[[ 0.068 -0.307 -2.555 -3.427 -0.824 -2.365 -0.395 -0.249 -0.318 -2.387]
 [-0.925 -0.233 -0.357  0.569  0.881 -2.823 -3.748  0.229 -0.473  1.933]
 [ 1.324  0.042  0.698  0.070 -0.309  1.977  1.355  1.080  0.011  1.965]
 [ 1.381  0.184 -2.417 -1.297  0.688 -0.638  2.290  1.658  0.815  2.974]
 [-1.342  0.434  1.781 -3.464  0.051 -1.185  0.036 -2.033  0.910 -0.915]
 [-0.006 -0.534 -1.889 -0.679  0.816  2.566 -0.066  0.721  0.234 -0.178]
 [ 0.331 -0.381 -0.047 -1.516  1.189 -0.235  0.204  0.277  0.107 -4.320]
 [ 1.437  0.105  0.052  1.477 -0.480 -2.263 -1.551  1.752 -0.121 -3.074]
 [ 1.678  0.248 -1.724 -2.839  2.156 -0.425  0.390  1.233 -0.168  0.084]
 [-1.686  0.225  2.271  1.054  0.659 -2.840  2.770  0.556  1.512  3.318]] Out: 0.068

[[-3.019 -0.606  4.728 -4.687 -1.155 -0.909 -2.820]
 [ 2.867 -1.701  1.765  5.091 -4.459 -1.489 -1.848]
 [ 0.012  0.626 -1.247 -2.048  2.819 -5.578  1.350]
 [ 0.095 -1.316  0.118 -3.521  1.594 -4.849  1.368]
 [-3.254 -4.498 -4.431  2.489 -0.080  2.216  0.460]] Out: -3.019

[[-3.306 -0.596  3.166  1.319 -2.849 -2.033  1.750  1.003 -2.919 -1.745]
 [-3.285  1.406  1.623 -2.063 -0.602  3.104 -3.140  1.431  0.470 -1.758]
 [-3.322  2.428 -0.360 -3.154  5.526 -4.133  0.721  0.947 -0.810  1.266]
 [-3.317  0.949  2.611 -2.832 -0.801  1.982 -2.815 -0.110  5.752 -0.968]
 [-3.319  3.056 -2.304 -0.544  3.206 -3.244  2.677 -3.228  2.943 -1.540]] Out: -3.306

[[ 0.947 -0.396 -3.349  1.011 -0.632 -1.793  2.804 -0.748 -3.591]
 [ 3.689 -0.139  0.738 -0.279 -0.078 -0.191 -1.280 -1.741  1.102]
 [-1.397  0.326  4.709  0.810  0.125  2.253  1.528  0.797  5.108]
 [ 0.541 -0.260 -1.405 -1.332 -0.576 -1.714  3.494  3.900 -0.909]
 [-0.877  0.122  0.561 -1.462  0.185  0.792  2.222 -1.999  0.062]
 [-0.496  0.856 -0.763  1.243  0.601  0.493  1.992  4.192 -1.248]
 [-0.962  0.029 -2.035 -0.460  0.070 -0.569  4.498  6.017 -2.077]
 [-1.090  0.281 -0.567  0.579  0.234  0.128 -4.316 -2.215 -0.847]
 [-2.513 -0.420 -2.471 -0.307 -0.201 -0.710  3.511 -0.290 -1.954]] Out: 0.947

[[ 3.010 -0.471 -3.958 -5.112 -2.383  1.514  4.323]
 [ 3.215 -0.086 -3.485 -4.999 -2.681  1.386  4.083]
 [ 2.809  5.133  2.382 -1.217 -4.787 -4.356 -1.196]
 [-4.358 -0.908  2.429  4.979  3.589  0.118 -3.582]
 [ 4.565  2.504 -1.463 -4.022 -5.088 -0.816  2.582]
 [-1.591 -4.307 -4.334 -1.903  1.805  4.738  3.811]
 [-0.741  2.948  4.545  3.285 -0.635 -4.070 -4.715]
 [ 2.118  4.616  3.933  0.286 -3.819 -4.891 -2.863]
 [-1.713 -5.115 -5.240 -0.930  3.075  4.608  3.434]
 [-4.287 -4.240 -1.104  2.912  4.494  3.772 -0.441]
 [-1.454  2.767  4.791  4.333  0.839 -2.504 -4.363]] Out: 3.010

[[ 1.028 -4.791  1.075  4.431  1.349 -4.579  3.054 -1.673 -1.746  2.125]
 [ 3.814 -3.192 -4.247  0.180 -1.498  0.073 -0.473 -1.189  4.297  2.815]
 [-2.386 -1.523 -0.855 -5.078  3.203  3.226 -2.890 -4.253  4.502  2.540]
 [ 3.743 -3.814 -0.646 -2.871  2.433 -1.309  1.592 -4.677  4.905  1.093]
 [-4.491 -4.859 -1.722  0.552  1.252 -2.264 -0.654  0.055 -3.164 -1.543]] Out: 1.028

[[ 0.688 -1.178 -2.945 -0.354 -3.469 -0.105  1.891  1.758  3.945]
 [ 0.283 -1.281 -0.849 -1.720  0.355  1.927  0.757  2.437  0.438]
 [-1.395  0.165  1.341  1.935  1.430  1.460 -1.382 -0.657  0.406]
 [ 1.488  1.219  0.726  0.875  0.895  1.343  1.192  2.067  1.261]
 [-1.840  0.789  0.897  1.881 -0.517  1.556 -0.441 -0.361  1.176]
 [ 0.712  3.020  1.230  1.329 -1.072 -1.639  0.317  0.149  1.612]
 [ 0.088  3.488  1.203  1.837 -1.580 -1.044  1.060 -0.054  1.528]
 [ 2.988 -2.615 -2.645 -3.657 -0.508 -1.203  0.590 -0.321 -2.319]
 [ 1.392 -0.950 -1.024  0.403 -0.138 -4.825 -0.130 -0.782  1.198]
 [ 2.992 -0.629 -2.046 -1.972 -1.466  1.529  2.813  3.033  1.946]
 [-0.785  2.455  1.242  2.639 -1.283  0.313 -0.010 -0.834  1.941]
 [-0.170 -0.479  1.968  2.589  3.652 -0.374 -1.809 -1.773 -0.425]] Out: 0.688
